Known rows, with every way that one mark hangs from another
todof[dilamol[baped[poni]]]: [ 189  -42  -58   -9 -141  172  -72   32 -132   77 -110 -178  -85   96
  135 -207 -167  -57 -135   93 -332   89 -428  -49 -115   49   28   29
  -33  -38   28   48  -53   57   64  -53  276   62  -31 -118   14   62
 -147  -41  -33  -96  -81 -101   50   99   66 -119 -144   -4   46   48
    8   25  -45  -39  158  157]
fopa[givif[baped surif]]: [ -44  -11   74  -27  149   47   80  175   -2  -65   24  -38   36   74
 -211 -287 -128  -15  118   93 -366  112  -56   -5  128  -91  -20   18
  -71  133 -147   73   14   35  -46  206  -20  -94 -107  -17   54   84
 -198   44  121 -227  158    8   94  163   46 -114 -177   61   11  -63
 -497   38   -5  -50  103  216]
surif[givif[fopa] mumaz suso]: [ 179  425   68  149  202  184  316  217 -107  337   46 -103 -214   42
   79  -63 -100  -72  183   32  -75  285 -204  -63 -297 -288 -681  -35
  291  -64 -210   95   -5  -84 -233  -41  271  223  -47 -116   12  -21
 -197   -8  -84 -277  -40 -590   61  -40  -74 -378  -89  -28 -263 -350
 -271  108  -97   75  264   12]
todof[beba dilamol[vobos[givif]]]: [ 339  303 -166 -138  -80  159  121   22 -159   84 -103  -32   17  135
  -17 -175 -152   33 -688  160 -146  -19 -135 -114 -266   51 -183   69
  -78  176  -91  200    6   11  328  -88  320   32  -84  -78   43  153
  -45   18   28 -492  -59  -95  133  268  -87 -425 -351    6   95    7
  301  -10 -115 -125  223  307]
suso[poni tofepok[baped dilamol[surif vobos[givif]]]]: [-425  284   76   31  -43   50  -19 -125  -96  -97   85 -181 -273   80
   -9   -3 -189   -7  485 -159 -301   99 -164    6 -277   77  365   30
 -241 -187 -150  181 -118   21  342  146   24  -86 -144   69 -141  166
  328   88 -159  209  341 -347 -155  203   90  -14   -2  144   88   31
 -118   22  162 -100   95  279]
baped[beba poni[febubi] tofepok]: [  73 -158  -79   68 -122   71 -250 -600  -88   56  105 -134  -89  303
  -13 -113  -72 -146 -121  178  -61   27   41  -21 -137  -66 -258  -28
   65   15  260   84 -172  -40   21  105 -172  264  -87   27  -93  146
   24 -348  -80 -226 -132 -232   18  -58 -138  266   67   -7  280 -266
  224  -42   86  -44  226   51]
poni[beba febubi[baped]]: [ 433  311  -35  -87 -118   26  -48 -434  -62  206  104 -261 -327  264
 -227   90 -105  -17 -262  122 -306   60  465 -135  -12  -53  -98  -69
  -21   57 -106  147  -22   71  398  -57  -50  -24  -10  180  -84   30
  -52  -85  -19 -230   43  187  -16  -99   75  286  105  -93   57 -136
 -154   -8    1  111 -199  129]
luzora[surif[givif mumaz] vobos[fopa]]: [ -72   84   25  279   23   98  133  -77  136  184 -177 -105   13   -5
  360   93  -53   18 -196 -138 -246  -49 -513    1 -265   14 -116  -45
  185  -53 -205   95  -62  -72   86  -38  325   77  -36 -336 -145    7
 -173   51  -16 -436  188 -249  152 -110  157  -92 -432  -85  -44 -107
  -25   59 -182  141  116  165]
mumaz[luzora[fopa[beba] vobos]]: [-192  -97 -149   20 -277  -25  -33 -439    4  424  -85 -175  185   29
  313   38 -202   72 -471 -170 -268   11 -468  -44 -133   28    7  -90
  -41   71  -99  175    8   69  146  -53  338  -62  -51  -60 -114  162
 -220   76   89 -317 -133  -97  118  260   95    1 -215  -68   96  -77
  -53   57 -164  135  100  174]
baped[beba givif tofepok[dilamol[vobos]]]: [ 291 -127 -108  -63 -167  190 -111 -283  -66 -102    8   22  -10  218
 -241 -138 -157 -302  134  166 -151   44  139  -35 -346   35 -159  -84
  -68    8   84   46  -76    8 -135  178 -295  126 -176 -112 -106  324
  -23  -87   84 -280   75 -463   28 -118 -193   55  -47   82  211 -264
  311  -17  127  -53  269  323]
vobos[givif[fopa[zutov] surif]]: [-129  312  -21  194   50  117  142  -38   41   96   48 -202  -27  162
  232 -278 -118  130  -64  123 -111  100  -44  -97   -5 -117 -382   27
   55  261 -194  179  -31   19  -81  344  -40  -28 -134  -73  -15  194
 -106  136   45 -486  173 -282  105  505   13 -330 -160  166 -131  -10
 -255   31 -143  -40   83   78]
givif[baped[poni[beba]] surif[suso]]: [-249   42   39  102  377   49  -25   24   10   74   -2  -68  -31  219
   77 -244   46 -112  288 -225 -268   98  152  -74  293 -163  167  -90
  -70  -36 -115  160  -29  -34  -59  185 -264  125  -42  -84  249   42
   23 -201  -49  -68  121   53  -30  -16  -46  -51  -41  -73  224  -44
 -672   47  -13  176  407   30]
tofepok[dilamol fopa[zutov]]: [  -7 -121  -55  133 -102   -2   87   42  -58  -30  148 -140  -42   86
  288 -214 -226    8  123   -4 -354  249  -82 -106 -176   93  -72 -103
    8   86   16   82   34  121 -203  327  279  148  -92   16   28   36
   17  -18  -79 -118  -60   11 -129  283  235   72  -58  144  -83  -42
 -140  -12  -60   -4 -109  298]
poni[febubi[suso[surif]]]: [  30  247  -26  -25   38   -1  -78 -232  114  252   64 -368 -102  160
  275 -115 -167  135  -18   13 -215  145   52 -116  -37   14 -314   58
 -186  135 -133  140  -51  104  404 -138  -77  119   -3  126 -152   71
  132  -18   45 -273  -35  144  -27  157  -12  -27  413  -24  -64 -112
   98  -46   -7 -176 -216  -48]
todof[dilamol[surif[givif]]]: [ 192  298  -52  -48   48  206  103  130  -78  143 -170  -12   40   25
  -17 -213 -197  -14  -38  154 -253   29 -405    5 -252   47  -60    8
  -34   48  -34   75  -20   28  196   -2  230  102  -79   -9  -24   29
  -37  132    4 -345   76  -82   89  229   40 -443  -94   36  -31  -31
  237   32  -94  -98   38   99]
todof[beba[baped[poni]] dilamol[surif[suso] vobos]]: [ 370  294 -103 -137   72  144   77  117 -264  167 -211  120  -32   47
   25 -164 -128  -17 -160 -172 -230   -4   58  -29 -173  162   87  -39
  -77   -3    4  240   57  -56  170 -124  168  242  -51   12  232  -16
    2 -112  -90 -288 -115   72   71   32  -77 -421 -343  -29  343   60
  277   80  -38  -77  397  294]
givif[baped fopa[beba zutov]]: [-120    4  -31  230  -10    3  110    3 -123   17  -25 -136  100   71
  197  -65    2   34  -37  -70 -290  193  -16   -6   36 -124  -53 -109
   77  -55 -275  203  -26   -4 -614  442  218 -122 -123   28  113  117
 -256   23   -2  -23 -187   -8  -31  300  114   73  -60  138  -43    7
 -516   49  -96  152  145   33]
baped[beba givif[fopa surif[mumaz[luzora]]] poni]: [ 114  134  -26  337    5   88  -51 -191 -120  128 -121  103  178  187
  178 -127  -49 -181 -111  176  -28   54  268   41  138  -97 -171  -58
  147  213  163  137  -38  -96 -265  233 -253  208 -130 -269   33  154
  -76 -285   23 -371    8 -620  162  180 -101   29 -167  195  193 -217
 -346   44   32   49  579  -20]
luzora[surif vobos[givif]]: [-232  121  -56  157  -91  122   23 -203  262  200 -149 -184    6   74
  309  -58  -48   53 -179 -105 -279 -116 -541  -49 -154  190 -174   25
   -7  177 -194   85  -72    8  224   58  140  -14  -10 -267 -133  170
 -122  120   70 -419  283   74  101   25   96 -207 -478    2   42  -67
  235   16 -128  -51  -75  141]
baped[poni tofepok[dilamol]]: [-140 -209  -62   68 -185   97 -178 -274  -19   53   60 -237  -60  263
  104 -268 -126  -96  101   37 -161   60 -273  -36  -95  -60   24   -1
   31    5  138   31 -186   15   -8  324 -160  248  -66   77  -73   92
   40 -287 -142  -16 -142 -291  -94   78  -27   15   60  -15  242 -218
   72  -30   94  -98  209  121]
mumaz[givif[fopa] luzora]: [ -17  371  -71  -19 -257  -28  -19  -27 -150  367   99 -259  109    8
  236 -140 -298   65 -449   72 -182   31 -114  -42    4 -170  -61    9
   -9  213 -132  123   24   34  -50  315  -27  -81  -59   71  -43   59
 -200    8   45 -227  -94 -170   94  502 -144 -319  -93   94 -192   75
 -183  112  -94   10  112  132]
zutov[poni[febubi[suso]]]: [-101  435    7 -143 -114   -6 -124 -343   12  110   -5 -410  -30  176
  347  -43 -287   47   19 -105 -216  281  221 -136  -75  -90 -327  121
  -23  -36 -154  212 -109   76  155  -11   35   58    9  291 -159   44
  112 -195  -71 -230  -64  162   49   21  111   64  219  -12   42  -47
   66   21    3 -196  -18 -119]
mumaz[givif[baped[poni]] luzora[fopa]]: [-248  -54  -41  -55 -294  -39 -160   89  -88  368   22 -188  152   21
  225 -165 -277   31 -331 -101 -273  -24 -316   -2  141 -132  333   26
    1  121 -124  122   54   35 -203  242  -58 -119  -50   45  -26   61
 -303 -155  -70 -109  -29 -121    7  420 -148  -76 -110  -59  -85   63
 -383  168  -87   94  248  217]
zutov[poni vobos[fopa]]: [-154  317   49 -115 -189   57  -70 -367 -150  -34 -100 -447  -53  117
  384   31 -248   78   15 -181 -338  199  153 -107  -96  -86  -65  123
    3 -204 -203  331 -101    7   -3   72    2  -34   -2  147 -186   55
   76 -101 -142 -302  157  -26  257   79  275   65  -45  -73  117   98
 -109  203 -109  -96  451   47]
suso[surif[mumaz] tofepok[dilamol]]: [ -80  241  -22  164  108   53   87  -99 -159  115  -40 -154 -247  178
  116    0 -160   99  173    8 -218  158 -415  -47 -297    8  119   -6
 -116 -178  -99  101  -68  -22  410  -44  -69   33  -63  114 -154   35
   26  -31  -11   38  226 -479  -98  296   87 -235  204   55 -150 -153
  -40  -56  121 -108  107  203]
poni[beba febubi[baped[tofepok[dilamol fopa]]]]: [ 432  140  -72  -47 -174   11  -92 -432  -33   77  205 -290 -361  316
 -257   63 -122  -98 -128   65 -285   49  497 -151 -155  -60  -77  -84
  -42  -56  -82  153  -64   68  328  105  -70   26  -46  164  -61   50
  -59 -108  -78 -128   39  184  -79 -110   39  301  222  -91  161 -184
 -115  -16   35  166 -123  221]
dilamol[surif[mumaz] todof vobos]: [ 197  192   45  -62  264  178  176  -29 -204   68  -25  -58  -51  -39
   80  -12 -235   95   88 -276 -346   31    0  -34   12  300  129 -151
  -79  -22 -122  175  -24 -170  672 -349   95   33 -152 -103 -114  106
  361  314  115 -609  103 -102   74  -48 -112 -197  -66  145  -65 -175
  -86  175    5  209 -295  250]
tofepok[dilamol[baped surif[givif] vobos[fopa]]]: [ 103  -27  -24 -137   52  140   35  235 -128  -97   14 -123 -158  -44
   67 -158 -239 -104  406 -297 -378   77   44  -46 -196   93  292 -115
  -67  -94  -76  155    7   55  139  -30   30   96 -103   40  -68  107
  174  223   -3 -178  150 -173  -49   81   94  -82 -132    9   78   51
 -130  143   32   70   73  418]
surif[givif[baped[poni] fopa] mumaz suso[tofepok]]: [ -55  244  101  232  233  141  205  286 -151  256   92  -82 -250  106
 -122  -24  -44 -116  375 -115 -113  274 -327  -22 -194 -303 -396   66
  303 -274 -247  175  -57 -154 -594  121  116   95  -85  -96   41   -3
 -216  -71 -200   88   55 -680  -41  -50 -126 -310   60  -94 -113 -285
 -481  117  -15  103  447   23]
vobos[fopa[beba[baped[givif tofepok[dilamol[todof]]]]]]: [ 117  -67  -48   52 -192   70  -81 -213  -96  -56   57 -235  -59  154
  202  -13  -91   84 -220   55 -338   34  164  -40 -209 -131  172  -93
    2   38  -55  158  -14   28 -106  219  -18   14 -100   29  -77  107
  -44  -76   14 -416  -55 -263  -32  152   27  -12 -141   20 -124  -49
 -212   44 -181   65  211  325]
mumaz[givif luzora[fopa vobos]]: [ -97   52  -94  -61 -314   -5  -69 -162  -29  486  -18 -187  160  -37
  260  -24 -329   37 -425 -111 -241  -51 -446  -36  -74  -26  -96   16
  -29  141 -168  131   54   50   88  120  112 -103  -58  -48 -137  111
 -277   48   50 -268  -21 -135  125  384  -77 -165 -282  -47  -52   34
  -20  127 -168  139   75  237]
fopa[beba givif[baped[poni]] zutov[vobos]]: [  90 -322  -37  -30   95  -32  122  -47  -86   52   10  111  121   37
 -191   -6  -95   16  339  -34 -477  130 -193   16   -6   71 -264  -64
  134   13  -96  165   91    9 -680  470  204  -91 -146  313   44  -28
 -337  -36   29 -344 -134  -53   53  160  165  249 -517   79  126   49
 -261  111   27 -237  -23   67]
zutov[mumaz[givif[baped surif] luzora[fopa]] vobos]: [-162  287  103  -53 -162  -49   43  -64 -202  133 -240 -237  158    8
  186  -14 -201   76  -14 -212 -211  -24   35  -37  151 -121   12   40
 -126   91 -381  261   23  -48  -76   56 -103 -205  -56  -53  -40  127
 -163  -38  -88  -39  211  126  361  145   29   42 -271 -189   76  137
 -570  302    8  162  304  -37]
vobos[fopa[beba givif[baped] zutov[mumaz]]]: [  10    1    6  100  -74  -51   86  -48 -179 -107   65  -98   59   36
   66  -21 -126  112 -203  136 -348  144  153  -19  -91 -129  -81  -75
  201   68 -215  158   28    7 -489  213  333  -46 -147   80   -2   48
 -175    6   36 -436  -91 -259   70  273  137  111 -454    9 -202  101
 -437   90 -191  -56  -77  237]
baped[beba givif[surif[mumaz]]]: [ 229  165   13  146  141  144   62 -177  -81   42 -125  125   99  165
  -48  -93  -71 -146  -87  315 -160   92  207  -17  -60  -96 -257 -103
   37  217   70   74   37  -51   13   37 -238  116 -128 -220  -37  213
  -77 -162  161 -531  187 -449  179   10  -83   40 -206  144  -14 -171
 -182   -2   42   51  320  111]
dilamol[surif[givif] todof[beba]]: [  85  308  -71  -43   81  152  223   55  -59   59 -145    3   45  160
 -197  -61  -70  141  -66   76 -324  -70   -9  -32 -140  117   35 -137
   69   84  -24  164   14 -125  383  -70  -64   47  -88  140  -34   84
  181  175   70 -752  124  -95  -34   61  -72 -420 -186    4 -138 -227
 -218   82  -67  160 -112  244]
beba[baped[givif[surif] poni tofepok[dilamol]]]: [  83 -134   65   23 -167  134 -162  -75  -15   42 -104 -103  -81  208
  -17 -230 -128  -52  416  -66 -260   47   26   23    4  -47  205  -16
  -67   43   86   78  -40   11 -254  376 -462  104  -84   64   47   59
 -199 -309 -105   28    9 -277  -14  -98  -20   72    9    7  242 -115
 -123   35  138  -53  392  166]
fopa[givif[baped surif] zutov]: [ -35 -112   48   37  206    1  169  137  -35  -10    9  101  100   47
 -175 -286 -159   34  323   51 -388  209 -186  -18   82   11 -163  -74
   65   55 -152   56   86   41 -453  364   78  -93 -170  115  117   11
 -287   55   98 -324   56  -62   71  181  129   21 -301  102  -27   74
 -462   23  -19 -120 -111  180]
vobos[fopa[beba[baped] givif zutov[poni[febubi]]]]: [ 148   59  -15  -28 -128  -43   -8 -211 -148  -21   86 -126  -48   59
  190   39 -230  133  -40   10 -361  201  253  -36 -212  -92 -146  -46
  177  -37  -95  202   59   61 -419  286  271  -12 -115  316  -37  -63
 -209 -106  -20 -499 -129 -183   50  215  208  137 -332   64 -112  116
 -173   72 -191 -175   13  224]
poni[beba[baped[givif]] febubi[suso]]: [ 470  276  -57 -149  -27   12  -47 -221   67  253   61 -276 -204  258
   51   64 -214   -8   11   29 -313  150  670 -115  116   30  -25  -10
  -88   84 -185  169  -24   51  205  -90 -259   79   -9  219  -14   44
  -21 -131   10 -216  -22   81   -9  -80  -19  152  258  -27   81 -107
  -35  -13   40   -6 -219   31]
givif[fopa[beba[baped]] surif[suso[poni[febubi]]]]: [ -68  379   46  208  231   31   97 -190  -19  148  -49  -87  -77  114
  369  -55   31   -1  322 -263 -104  150  383  -35  -65 -235 -361 -135
 -173   -6 -154  259   18   21    5  352   67  109  -84  -27  181   39
  -55  -66  -52 -123  -35   10   41  155   57 -226   26  112  173  -90
 -530   23 -100  169  479  -90]
suso[tofepok[baped fopa[zutov]]]: [-213  -44   57  211 -148  -22   43 -167 -100  -39  196 -291 -222  211
 -109    2 -152  142  275  107 -342  154 -308  -91 -150   99  -67   16
   17 -239  -97  188  -55   -6 -144  204  212  -16 -122  -81  -62  146
   -6  126 -105   46  146 -143 -104  178  101   91  164   72  -73   97
 -323  -37   12  138 -174  325]
febubi[baped[beba givif tofepok] suso]: [ 317  -30  -26   76 -184   46 -140 -295  -13  116   78 -252  -67  260
 -376 -156 -118 -160  -87  198 -348  142  373 -140  -92 -166 -267   -3
   29   97 -150  118 -103   68 -241  -30 -362  108 -125 -216 -105  275
 -195  -44   77 -284  -25  -77  -31 -134 -279  142   76 -119  194 -151
  145  -32  144  -69  245  347]
zutov[poni[beba febubi] vobos]: [ 118  455  -17 -258  -98   38  -48 -518  -78   74  -93 -375 -150  227
  194  185 -250  -18  168 -203 -290  177  404 -137  -64   21 -207   81
  -65 -234 -196  323  -92    3  280   33  -72  -50   31  386 -150    5
   88 -168 -140 -224  155  206  222 -108  267  220   90  -65  262  -26
  -26  156   29  -59  158 -148]
vobos[givif[baped[poni] surif]]: [-310   80   35   80  109  115  -45   77   73    8   70 -208  -25  179
   63 -322  -58   63  -82   50 -228   14 -131  -60  149 -174   45   95
  -18  291 -127  152  -53    3  -21  254 -266  -77  -88  -60    4  182
  -65  -60   12 -311  250 -174   30  334  -73 -132 -183   40  -52  -28
 -350   70  -35  -75  248  108]
todof[dilamol[baped[givif] vobos]]: [ 383  -19  -30 -153 -127  241  -28  115 -121   38 -108 -119 -101   19
  -56 -146 -244 -106   24  -33 -341   62 -289  -65 -190  180  -43   34
 -155  -88  -81  106    6   55   94 -135  273  -41  -98 -207  -33  166
 -120  189   55 -178   11 -186  112  -22  -22 -148  -70   13   81   75
  121   69  -20  -12   60  271]
suso[poni tofepok[fopa]]: [-408  158  114  142 -131   23   25 -238  -78   50  164 -257 -251  160
  -30   52 -224   86   68   37 -341  220  -94  -32 -188  -34   84   78
 -127 -162  -52  230 -107   -9  179  131  272  -43 -114  -37 -142  130
   92   58 -167   86  191 -502  -85  250  134  -45  269   31  -20  -47
 -252  -28   41   22   99  239]

Rows
[-375  354  146  264  -34   54   21 -147  -81   14  -47 -204 -340  159
   15  179 -104  118  440   53 -263  115 -329   43 -339    7  264   15
 -181 -344 -162  130 -113  -74  479  -32  -36  -76  -98    3 -154   54
   50  -68 -113  140  352 -782 -126  150   67   62  233  114 -189 -118
 -294    0  212  -80  204  164]  suso[poni surif[mumaz] tofepok[baped[givif]]]
[ 141 -120   20    6  141   33  127  438 -126 -212  216  -11  -81  -97
   -8 -191 -299 -143  326 -240 -415  158  166  -10 -108  168  191  -53
  -76   11 -109  161   27   -1   67  145  259  106 -153  -84   43   44
   92  158  -18  -78  138   32  -52  221   84  -45  -95  204   99 -117
 -218  156   63   40    5  469]  tofepok[dilamol[surif[mumaz] vobos] fopa[givif[baped]]]
[   1  143   -5   18  -11  -32  -71 -259   80  211  198 -384 -132  199
  126  -66 -206  102  -32   25 -234  190   66 -139  -46    0 -394  123
 -116   65 -127  210  -62   73  160   -6   31   80  -47   67 -178  132
  141   25  -23 -163   -7  115  -34  146  -23  -18  489  -34   14  -50
    8  -61  -19  -79 -237   17]  poni[febubi[suso[tofepok[fopa]]]]
[ -43  162  -77  128 -111  138   51 -258   64  181   17 -257   -5   58
  160   -3  -96   33 -316    2 -220   14 -276  -53 -157  -12 -488   79
   25  209 -226  187 -103    1   80  140  163  -67  -80 -164 -140  237
 -104  189  117 -304   31 -192  118  286   60 -143 -383   80    3 -138
  138   41 -161   28   32  111]  luzora[vobos[givif[fopa[beba]]]]
[ 190 -104  -15  -43   33    6  149 -322 -166  211 -118  -20   16   51
  119  100 -108  166  243 -114 -440  164 -104  -38 -122   49 -195 -171
   34   -2  -72  205  114   30 -406  274  129  -34  -89  321   28  -25
 -288  -68    0 -320 -179   47   86   50  226  281 -379   42   43  138
  -31   76   16  -85   -4   42]  fopa[beba[baped] zutov[vobos]]
[  71   29  -92  -18   12  122  102   39 -149  -93 -112 -138  -95  154
  -74  -33  -56   84   14  -83 -500  -24   85  -79  -71  221  265 -218
   11 -115  -36  183   17 -135  423 -192  -61    5  -55   57   31  165
  142  170  114 -575  130   49  -52  -63  -37 -180 -189   10  -36   -4
 -461  140   13  321  -87  395]  dilamol[baped surif todof[beba]]
[ -10    6   30  148 -230   87 -149 -169  -61  -67  -25 -150  -48  191
   -8  -94   -6  -73  136  297 -246   -5  -30   15   23   51   44  -37
   52   98   91   28  -71    6  -76   73 -162  138  -57 -191  -27  176
   38 -224  -19 -153   51 -193  -34  -37  -34  339 -261  153    3 -115
 -222   23   75    5  155  178]  tofepok[baped[beba givif poni]]
[  79  -33  -70   78  106   83    2   58 -214  -43  -57  -24  -80   36
  242 -158 -141 -186  193  -63 -337  149   -7   -8 -115   29  252 -173
   68   20   96   43  -29  -12  131  -18  -66  233  -45   50    0   63
  107 -182   -8  -99   57 -149  -51   76  108  103 -299  128   94  -60
 -137   90  144   26  207  237]  tofepok[dilamol[baped[beba poni] surif[mumaz]]]
[-176  226  -40  212  170   46   93  -86  -46  149  212 -183  -71  107
  405 -237 -155  154 -256   51 -158  146  -90 -146 -188 -230 -246  -41
  204  168 -179  184   55   -4 -210  201    3   67 -141  -73   -1   87
  -49   -1   21 -782  192 -544  120  441  -44 -267 -324   37 -294  141
 -278  103 -287 -104  205  225]  vobos[fopa[zutov] givif[surif[mumaz[luzora] suso]]]
[  19   41   -5  -91  -22  -11   75  -15 -174  -86   -6   55   66   50
 -118 -141 -265  -58  212   55 -405  333    1  -21  -79   18 -172  -25
  205  -86 -134   78   20   30 -633  235  188 -103 -134  279   56    2
 -301  -96   34 -287  -28  -95   62   77  170  187 -441  122  -45   15
 -157   67   12 -260  -35  187]  fopa[givif[baped[beba]] zutov[poni]]
[ 222   -2 -133  135 -320  131 -215 -271  111   50   61 -195 -119  390
  -30  -72  -94 -253  273   73  -27  -19  315  -22  -95   24 -163   27
   59  -67   45  122 -171  -30 -208  585 -369  199 -104  109  -71  140
    3 -281 -169  -42  -53 -500  -88   29  -83   34  356   67  370 -337
  -86   -2   69    8  186  -27]  baped[givif[fopa] poni[beba febubi] tofepok[dilamol]]
[-245  247   18  171   62  120   53  133   49  -38   59 -268  -30  154
  148 -305  -45   58 -126   41 -168   58    6  -64   91 -217  -76   83
  -40  231 -286  203  -70    1  -99  334 -172 -151 -113 -157   27  244
 -127   96   37 -247  261 -139   77  450  -48 -287  -70  118  -95  -44
 -460   80 -112   50  312  116]  vobos[givif[baped fopa surif]]
[ 179  -61  -10   41   50   28  120 -213  -71  185 -117   96   80   99
   31   29  -95  127  259    4 -359  140    0  -21 -113    2 -207 -206
   71   86  -10  141  144   37 -452  376   56    5 -132  272   75    7
 -318 -107   67 -415 -174 -156   -5   69  122  188 -328  106  -36   99
 -142   -8    9  -57  -85   61]  fopa[beba[baped[givif[surif]]] zutov]
[ 178  304  -31  187   -5  100   16 -269  -58    3 -154   81  132  190
   97  -80  -88 -137  150  152  -76  147  419  -27  -76  -31 -464  -79
   48   79   -2  173   22   -6 -358  317 -188   60 -157  -88    5  205
  -87  -97   74 -449  112 -311  161  107   18   27  -58  203  103  -99
 -211    2  -38   34  305  -17]  baped[beba givif[fopa[zutov[poni[febubi]]] surif]]
[ -75  397  -60   83 -135   79   45  -94   42  140  113 -362  -80  159
  318 -187 -219  121 -129   92 -139  204   57 -126  -89  -80 -482  127
  123  199 -262  201  -81   45 -199  237   38  -25  -90   84 -111  177
  -69   70  -18 -419   42 -217   47  441    7 -227  -39  137 -168  -47
   17   52 -127 -209  -58   19]  vobos[givif[fopa[zutov[poni[febubi[suso]]]]]]
[ -73  466   32  113  131   64  145 -183  -96  159  -80 -157 -269  132
  284  138 -163   65  -57   45 -283  171  140   -4 -152  -55  330 -146
 -123 -126 -130   88 -109  -52  861 -266  105   95  -24  105  -32  -73
   39 -135  -31 -193  127 -627  -36  211  146   38   18   84 -195 -252
 -191   20  117  -20  120   96]  suso[poni[beba] surif[mumaz]]
[  91  116  -15  292  -32  135  -84 -182  -51   55 -145   76  141  229
   95 -173  -12 -174   45  202  -61   23  351   34  181  -39 -221  -25
   84  226  168  142  -54  -52 -281  290 -301  219 -125 -272   26  203
  -19 -207   16 -348   56 -503  110  179  -74  -19 -134  180  237 -214
 -303    9    1   45  515    7]  baped[beba givif[fopa surif] poni]
[ -72  307   17  -69   47  115   44 -230  -55  245   77 -189 -313  162
   89  -59 -125  -72  213  -67 -298  240  155  -87 -186 -105  -86 -109
  -60 -118 -115   94  -50   12  165  -59   53  190  -11   54   91   35
   11 -135  -94 -125   12 -284  -60 -132  -15 -143  -60  -69    7 -175
  -76   35  -21  -18  183  148]  surif[suso[poni[beba[baped[tofepok]]]]]
[ -24  508  -50  -70 -145 -126   55 -432 -162  183  -82 -228   74  159
  306   65 -330  100  -22  -95 -193  306  311 -142  -40    5 -235  -74
  167  -53 -235  184  -48   18 -186  -27  191   11  -58  385   -5  -19
  -13 -165  -70 -284 -177  -14  122   15  175  245 -147  -52  -29  102
 -105   65   29 -143 -349 -160]  fopa[zutov[mumaz[luzora] poni[beba febubi[suso]]]]
[ 159   31   17 -109  -67  153    3 -190 -152  -14   89 -285 -109   67
  178  -61 -213  161 -247 -183 -354   31   69 -108   36  186  143  -48
 -145   17 -134  178  -48  -22  410 -262  158  -90 -135 -214 -152  175
  305  313   84 -568    0 -142   40   22  -70 -122  -45   24 -152 -125
 -192   97 -210  179 -162  390]  dilamol[todof vobos[fopa]]
[-188  116   -7  144    9   -2   67  -82 -152  216  -20 -155 -180  143
  -15   36 -206  157   25  -29 -260  122 -504  -16 -201   14  236   16
  -67 -256 -173  160  -38  -63  260 -131   41 -102  -85   56 -129   56
 -211   61   17  -55  236 -545  -12  338   13 -225  247  -24 -149 -115
 -243   24   68  -36  139  264]  suso[surif[mumaz[luzora[fopa[givif[baped]]]]] tofepok]
[   4   99   25   99  -32  110  143  197  -45  123  -36 -101  -29  129
  -97 -111  -94  -20  171   17 -232  142  -83    6   61 -135  -38  -13
  223  -58 -165  139  -69  -24 -528  276   71  -20 -101   60   54   16
 -245   45 -114  -80  -62 -389  -35  155   73  -25  -52  -19  -67 -167
 -443   69  -41  101  130   54]  surif[givif[baped[poni[beba]] fopa[zutov]]]
[ -26 -201   20  283 -168  -72  -98 -211  -93 -144  229 -189 -139  164
  190  -49  -68   19  217  119 -279  102   56  -52  -57  143 -128 -100
   99  -43  132  121  -31   27 -217  178  239  208  -94 -153   82   47
   51 -167 -154 -105  -74  128 -115   71  106  583 -121  192    4  -12
 -301   19    3  137  -76  237]  tofepok[baped[beba poni[febubi]] fopa[zutov]]
[  23 -166  -65  199 -232  -18  -86   25  -32 -295  208 -313 -186  250
  281  -85  -73  -45  257  -33 -391   16  138  -90   12  189  408 -120
  -75  -40   30   52 -103   46  231  210   85  130  -52 -151   97   37
  277 -117 -166   50    8  231 -288   79  112  283 -139  210  -12 -231
 -559   31   -6  270  -46  385]  tofepok[baped[poni[beba]] dilamol[todof] fopa]
